In the rows, zero is written as 128.
[134 129 101 150 102 120 147 108 142 110  70 101 103 111 160 103 112 157
 137 134 163  71 114 110 118 154 104 130 158 135 147 116 168 123 145 173
  86 137 147  95 101 112] => F
[117 144 100 141 101 151 156 131 183 140 132 129  93 121 166 124 131 109
 141 110 133 127 119 130 141 140 108 190 157 132 106 124 167 127 133 177
 128 107 169 114 102 115] => D
[163 208 127 100 130 155 119 127 119  80 140 117 143 135 154 152 163 147
 121 149 122 135 148 120 137 110  83 188 154 125 154 152 166 157 136 176
 102 101 164 139  88 146] => Y
[171 178 129  92 175 149 183 131 175  74 162 164 153 127 131 130 137 155
 142 133 102 118 159 136 144 203  86 178 168 146 147 165 191 155 105 160
 100 117 163 143  78 114] => L
[194 138 133 119  91 161 127 131 157 122 151 125 133 119 147 136 155 127
 133 151 180 114 114 123 116 108 117 114 140 105 121 132 111  84 149 160
 107 102 145 105 113 158] => F
[141  40 210 134 131 129  47  76  89 103 138 148 159 161 100  48  93 167
  93  89  88 134 145 130 144 101 155 127 148 123 137 171 135 165  72  87
  62 107  22 169  94 173] => U
[139 121 107 133 164 156 118 116 134 128 166 150 138 112 127 130 125 131
 114 105  98 168 133 126 138 205 132 147 185 167 119 159 159 198 121 128
 107 109 124 168 137 126] => T
[163 103 129 105 100 194 109 132 142 117 166 104 135 142 144 140 121  82
 123 117 176 165 116 116 128  57 143 101 149 115  70 124 118  97 155 128
 122 141 130  81 145 180] => U
[161 163 173  81 175 192 175 131 172  90 169 157 128 173 112 169 146 109
 136 129 169 148 118 141 130 154 120 100 182 139 120 149 183 164  98 130
  94 100 137 133 107 202] => Q
[168 181 123 111 150 190 111 132 158 118 179 149 133 163 171 167 164 127
 134 150 123 126 140 136 139 153 131 164 155 138 115 134 142 155 106 159
 102  76 148 136 116 156] => T
[171  65 139 114 113 132 116 130 160 139 154 123 123 115 133  90 128 105
 133 110 152 124 121 139 141 133 153  91 109 121 142 127 107 135 173 133
 103 104 109 115 161 139] => Y
[146 180 152 106 127 156 141 129 192  98 161 190 143 155 104 141 214  92
 156 103 128 120 145 150 135 147  70 150 141 143 117 158 206 173 120 184
 150  86 137 161  80 126] => D
[ 84 146 109 116 111 128 119 131 168  83 102 115 100 151 143 170 148 136
 161 122 127 122 132 142 138 152 123 173 131 139  95 124 180 107 126 215
 124 121 170 102 125 124] => D
[143  87 133 160 133 157  86 119 196 125 161 130 104 109 127 138  73 101
 137 102 115 145 119 111 112 110 173 172 156 127  97 141 193  85 109 125
 109 129 173 106 115 106] => U
[172 135 154 152 184 145 123 169 179 127 116 133 123 195 136 149 130 165
 152 183 129  80 140 167 159 164 120 143 161 119 165 125 162 138  77 161
  87 113 138  95 107 142] => Q
[156 144 140  94 183 121 127  70 133 111 149 147 152 163 113 183 123 165
 124 162 116 143 140 105 153 190 122 150 208 139 111 137 134 215 142 124
  75 106  99 124 114 204] => A
[187 138 109 124  52 185 136 155 171  76 132 108 121  51 150 128 172 119
 130  63 247  94  82 150 104 121 171  12 172  92 104 185 174   9  71 198
 120 103 172 116  77 162] => W
[155 187 152  83 161 159 164  84 143  78 179 149 141 153 154 154 165 100
 129 134 163 153 136 108 122 115  84 158 161 153 118 153 135 194 133 141
 124 100 140 128  82 187] => W
[148  92  72 159 116 146 154 126 154 160  93 135 115 168 113 128 125 122
 126 160 129 102 113 148 142 168 143 141 106 115 132 100  85 140 148 151
 111 105 147  99 123  99] => S
[107  85 115 156 105 140 127 157 142 134  90 119 116 140 134  86  77 126
 132 141 101 106 134 138 139 159 150 178 135 108 123 109 129 146 122 143
 122 110 130 127 125  95] => U
[151  36 124 112 115 129  78 119 173 108 156 106 142 106 108 139  88 143
 135  98 167 188 125 125 124 144 164 105 140 121  92 140 127 107 183 135
 116 150  92 114 165 127] => M
[133 155 198  24 103 150 133  84 136  58 161 172  88 170 117 164 140 107
 150 105 103 163 151 132 147 148 101 121 161 144  82 142 189 164 140 164
  66 108 134 114  99 193] => G
[140  81 170 117 125 133 112 124 163 136 149 100 135  85  93 127  94 130
 120 109 168 132 103 115 138  71 142  75 179 130 145 131  91 111 178 145
 147 125 127 106 180 154] => A
[124 141 127 136 138 160 139 130 188 122 123  96 111 136 188 138 126 134
 151 132 166 103 117 116 147 120 103 154 181 163 140 121 194 121  99 159
 110 121 151  91 136 134] => F
[109 127 125 134 111 125 118 134 184 116 110 112  91 155 146 150 134 135
 156 150 154  85 103 120 122 119 134 139 142 130 130  98 168  99 128 154
 129 125 164 101 130 104] => F
[139 109 134 152 104 123 105 134 148 124 106 125  87 109 127 136 101 145
 147 137 122  90 126 139 124 160 155 161 146 111 134 104 159 107 128 196
  99 122 151  97 114 119] => G
[142 127 143 147 116 151 103 146 157 126  97 126  98 169 149 159 160 117
 142 134 118 113 118 139 121 103 160 133 126 120 121 111 155  96  91 178
 118 116 150 103 121 128] => G
[177  83 139 150 142 100  52 144 218 168 165 126 119 107  89 174 106 133
 156 150 102 134 116 120 146 123 176 133 149 130 130 141 143 100 129 136
 136 143 154  95 143 146] => X
[114  88  83 142 116  97  99 130 147 117  57 124 139  78  90 113  94 171
 165 130 121  86 128 118 131 218 191 127 144  96 141 110 120 152 116 186
  82 137 150 141 104 148] => L
[176 143 187  99 163 165 128 151 136 126 168 176 154 183 143 152 170 114
 140 135 104 134 141 151 128 164 120 133 160 150 133 163 172 166  67 148
 105  61 128 136 121 183] => U
[186 161 146 126 133 175 117 114 174 104 164 139 127 107 128 169 129  94
 133 127 115 159 145 113 145 153 140 141 150 135  86 163 164 142 129 155
  90 106 142 138 106 176] => Q
[138  89 160 133 115 134 129 140 107 144 163 118 110  83  81 133 133 127
 141 126 180 138 108 139 114 128 224  48 171 117 130 105  77 104 190 152
 133 127 168 106 155 182] => G
[120 116 123 126 144 145 147 148 196 127  47 136 146 179 166 135 143 125
 166 123 132  52 111 139 156 143 102 100 141 145 170 111 181 124  38 163
 110 113 127 100 115 114] => L
[164  46 140 151 124 119 124 146 197 184 129 114 142 136 115  73 132 145
 153  98 157  88 111 162 149 144 181  62  79 138 157 122 102 127 168 113
 150 133  46  95 160 130] => S
[112 128 127 136 102 118 131 120 188 117  88 120  97 132 128 118  98 120
 157 137 142 106 128 137 127 122 126 134 141 109 131 122 159 107 111 143
 119 122 171 121 114 138] => X
[100 118 131 155 116 110 131 140 129 132  76  86  92 134 162 128 101 150
 142 133 151 108 115 132 130 107 148 139 137 138 157 112 114 115 118 164
 149 133 143 102 124 131] => W
[122 144 136 130 136 148 116 146 148  92 104 101 124 169 172 121 122 167
 141 154 138 111 161 131 145 111  88 194 140 126 137 116 166 140 112 184
 113 124 125  99 115 102] => M
[217  99 128 129 131 126  72 139 204 119 130 125 172 172 156 115 110 173
 173 124 137  71 125 161 104 123 175  76 139  68 137 143 104  53  87 149
  76 116 106  82  89 161] => S
[151 128 127 109 114 133 101 130 140  94 106 135 135 162 103 159 133 147
 150 150 130 119 135 119 148 163 126  99 159 122 116 118 139 139 129 177
  91 138 148  96 112 155] => L
[169 161 145 118 236  59 180 124 203 173 114 181 134 217 243 113 203 109
 194 187  43  52 152 141 139 159  84 168 108 130 127 112 137 200  76 102
 101 120 114  67 100 152] => G
[124  22 157 124  16 115  58  88 118  93  65 104 111 152 153  90 121 137
 124 111 142  97  95  99 162 113 122 115 178 121  87 110 129 115 135 208
  82 102  56  75 111 140] => F
[139 136 149 130 148 137 134 141 180 131 113 114 104 121 191 124 100 115
 168 125 111  66 141 112 124 103 141 186 149 147 143 109 196 132 106 180
 129 115 153  94 125 127] => U
[169 165 141 104 159 154 119 110 151 125 157 156 140 184 152 141 157 126
 134 132 116 149 151 147 149 152  78 166 157 157 157 162 172 181  85 139
  86  88 136 148  96 175] => X
[179 135 153 123 152 149 130 148 155 135 147 141 151 151 163 116 124 121
 139 121 124 111 127 130 100 117 125 133 129 124 137 144 155 122 119 118
 123 114 112 106 105 144] => U
[172 142 196  56 157 145 128  59 158 101 172 211 134 205  84 211 116 107
 158 190 126 126 151 125 150 152  95 117 156 122 127 112 121 179 109 122
  57  70 152 136 125 225] => L
[165 135 103 141 149 144 150 162 235  96 106 114  96  87 123 162 103 150
 155 152 166 108 137 147 143 183 127 163 156  91 114 143 223  93 103 166
 105 147 179 108 113 112] => Q
[200 119 103 123 158 126 109 163 135 134 101 123 120 146 195 141 137 129
 163 153 121  63 147 159 138 150 150 110 113  92 163 117 125 107 113 193
  79  86 155  98 154 131] => Y
[144  96 122 133 165 146 161 144 196 132 109 149 123 183 121  81 114 120
 149 116 136  92 134 158 112 149 128 122 142 134 171 120 173 165 111 110
 110 129 149 138 113  91] => U
[235 157  97  80 162  94  95 118 171  91 169 171 137  82 168 179 139 109
 155 138  82 131 161 118 108 186 148 144 101  70  66 187 125 139 108 154
 104 107 131 168 111 172] => W
[184 214 131  68 114 149 142 103 155  94 151 144 131 130 148 173 152 129
 133 148 160 141 165 110 120 149  72 154 171 111 109 138 159 144 143 158
  94  95 172 126 103 167] => A
[143 160 140  86 165 185 115 129 156  70 155 145 136 121 148 145 114 143
 128 119 120 138 163 125 142 171  96 169 175 144 115 161 203 173  71 160
  88  98 123 146 133 143] => T
[101  99 157 170 146 119 137 143 146 172 113 122 119  73 129 120 124 137
 144 102 143 125 129 126 134 146 189 120  97 145 149 132 132 113 164 125
 167  97 115 117 149 123] => D
[116  66 103 145  91 141  96 115 189 135  99 108  94 168 113 148 127 112
 143 139 144  63  88 149 138  77 170  76 126 144 131  76  91  82 138 172
 126 137 160 105 170 101] => T
[141 116  97 118 110 137 129 126 163 121 124 134 117 137 179 133 125 113
 158  85 127 110 112 136 118 128 131 111 201 132 119 126 177  99 103 180
 111 115 170 132  96 101] => M
[149 142 107 149 136 149 127 123 155 110 101 109 108 148 159 153 131 150
 142 153 129  99 127 143 145 125 116 185 165 125 147 111 155 122 147 200
  92 136 168  78  91 117] => G
[145  75  97 136  82 167  51 110 137 116  67 120  92 136 109 108 120 133
 118  86 160 132 101  99 146 147 122 148 119 108 125 124 175 223 183 196
  79 123  62 145 111 139] => F
[171 184 115  89 159 124  80  81 161 104 146 131 111 152 187 152 140 143
 112 122 127 127 169  94 129 124  87 167 123 122 133 147 186 164 117 109
  75 114 141 150 128 120] => A
[106 116 147 149 118 127 138 144 151 113 138 106  96 103 143 134  78 105
 138 153 136  86 113 112 130 126 173 129 140 129 106 110  98 105 101 160
 153 108 146  92 150 132] => W
[156 177 130  97 157 166 125 110 143  99 200 146 135 150 159 126 103 114
 122 138  93 136 165 115 134 160  93 216 133 147 107 145 177 193 129 116
  91 117 120 141 108 145] => U
[221 131 112 119 149 158 142  88 202 120 164 155 125 140 155 112 135 128
 130  94 156 130 141 152 113 153  98 158 118 122 160 166 172 157 152 152
  88  91 137 158 114 125] => S
[123 101 149 120  89  86  94 137 138 135  90 120 115  66 123 117 110 153
 169 104 131 115 136 145  99 118 179  71 144 112 149 127 111  66 134 157
 138 120 171 153 150 139] => T
[167 200 164 108 128 169 124 144 143  86 162 144 126 138  99 162 167 166
 131 157 143 135 146 114 129 171 108 161 156 142 133 155 198 161 132 166
 110 103 137 137  90 151] => F
[107  92  96 161 142 125 137 158 141 148  82 117 118 103 167 115 101 107
 156 123 122  74 123 133 125 151 146 171 131 126 130 101 173 120 113 163
 144 125 143  95 132  92] => U
[113 116 164 139 159 139 130 129 182 125 121 143  96 138 143 163 129 117
 157 128  97 128 112 136 129 131 156 188 142 133 119 122 178 122 104 171
 125 107 149  99 115 135] => G
[168  82 163 156 172 100  67  80 183 169 181 132 113 141 144 159 131 113
 147 107 182 167 109 121  93  61 162 117 149 112 140 120 113  92 198 102
 144 113 166 108 163 143] => A
[151 197 140  91 155 171 154 111  98 108 135 167 146 172 151 175 176 142
 143 148 136 148 155 144 167 171  73 162 178 147 158 141 165 183 115 171
  91  77 170 151  86 183] => L
[185 153 139 113 154 171 124 105 133  92 174 158 164 161 155 139 144 122
 132 117 126 146 155 137 143 166  69 172 166 157 140 151 169 161 112 179
  91 101 128 138 107 145] => L
[ 68 106 198  80 106  60 128 213 149 132 124 132 143 132 126  92 184 108
 206 120 163  61 122 186 118  92 126  21 112 107 136 109 142  65 110 121
 219 134 140 102 176 134] => U
[178 187 154 128 155 186 116 150 202 110 218 159 130 134 102 170 197  99
 133 146 135 144 145 148 157 159 128 151 135 146 112 166 185 136 105 144
 118  96 178 145 100 140] => Q
[133 176 139  46 111  97 160 104 158  68  68 108  87 137 174 174  76 176
 193 145 153  87 124 135 102 125  79  94 193 108 137 128 178  77 108 193
  44 140 201  90 118 213] => F
[165 130 128 112  93 173  59 147 168  92  99 105 126 174 169 165 139 166
 144 135 143 128 149 136 151 153 147 168 109 101 116 141 162 103 104 213
  83  72 127  81 117 141] => S
[144 108 131 141 135 111 100 131 221 150  96 140  99 146 142 157 134 130
 178 146 108  65  97 160 150 116 148 149 134 109 151 134 156  87  79 192
  99  91 181  96  98 162] => X
[124 143 163 110 149 102 146 119 151 135 119 142 118  97 158 120 136 141
 166 111 175 109 145 129 102 129 140 116  97 116 174 117 163 105 117 107
 141 110 154 158 140 151] => L
[163 203 143  98 104 175 105 152 105 105 182 127 105 131 110 156 135 134
 114 144 126 178 183 114 132 118  84 207 156 150 130 139 200 162 151 160
 131 133 187 148 116 125] => U
[164 168 136  98 153 160 125 140 166 102 154 156 150 138 154 142 160 141
 141 146 129  99 145 137 133 195 114 119 158 135 125 150 159 174  98 154
  99  78 127 137 126 155] => T
[150 192 173  84 143 178 158 146 158  91 151 163 128 167 129 167 177 124
 131 136 134 138 127 116 118 150  94 138 161 152 132 155 203 157  86 143
 128  79 139 154 106 143] => F
[157  75 100 141 121 137  47 185 164 147 147 109 157  45 110 153 135 162
 149 130 124 109 111 118 130 178 251 130 119 108 107 124  88  94 153 184
 151 114 108 107 145 129] => T
[ 53 120  88  95  77 131 119 121 165  95  96  84  88  80 101 154  90 152
 136 134 187 135 104 118 140 134 123 128 124 123 105 101 142 115 205 137
 134 166 166  99 154 116] => T
[146 131  98 169 143 142 166 163 167 143  94 126 127 107 142 139 130 134
 161 149 146  73 128 144 141 180 138 151 115 127 151 102 152 107 133 184
 147 125 155 102 127  97] => L
[158 104 154 112 130 111 106  82 137 106 112 124 115  98 138 146  81 123
 144 112 169 131 148 104 105 116  98 124 114 119 137 130 161 121 179 157
 115 116 129  86 162 140] => S
[152  91 134 127 150 111 101 144 146 150 142  91 116  76 121 139  61 176
 130 102 117 151 126 122 131 124 186 153 132 115 136 130 113 106 200 137
 156 150  87 128 168 128] => A
[139  94 145 117 126 148  72 133 142  90 139 102 133 112 115 123 103 144
 130 112 159 138 142 114 121 100 164 136 122 109 113 137 165 116 160 132
 123 147 112 110 133 137] => U
[105  58 120 121  46 104  98 126 173  95  83 107  97 168  77 128 104 175
 139 171 160 110  95 139 134 152 152 110 159  89 108  97 106  86 142 151
  94 137 143 107 124 120] => F
[190 146 118 108 148 170 118 110 174 108 182 136 141 157 195 147  88 135
 133 122 117 132 153 125 116 158 129 161 196 129 117 142 171 148  68 142
  73  92 119 176 123 149] => M
[ 96 102 114 146 134 108 123 131 196 138  93 147 113 133 125 120 128 123
 156 128 115  99 109 136 121 164 134 113 143 134 126 118 152 131 107 120
 127 124 159 116 125  88] => T
[174 105 149 129  95 124 106 158 150 140 143 132 124 116 118 160 160 127
 149 126 136 138 112 137  99 148 189 118 133 114 113 114 123  87 163 172
 155 125 123 105 124 139] => G
[145 101 118 146 124 126 126 132 147 117 100 105 115 136 161 112 108 135
 142 137 146  96 118 134 142 124 131 147 144 118 124 122 105 140 114 185
 122 131 107  91 107 150] => W
[118 162 180 132 112 148 119 147 151 117 159 127  98 137 117 147 143 104
 151 129 158 140 127 145 115  88 142  93  99 113 118 137 132  85 154 154
 163  87 191 106 165 143] => S
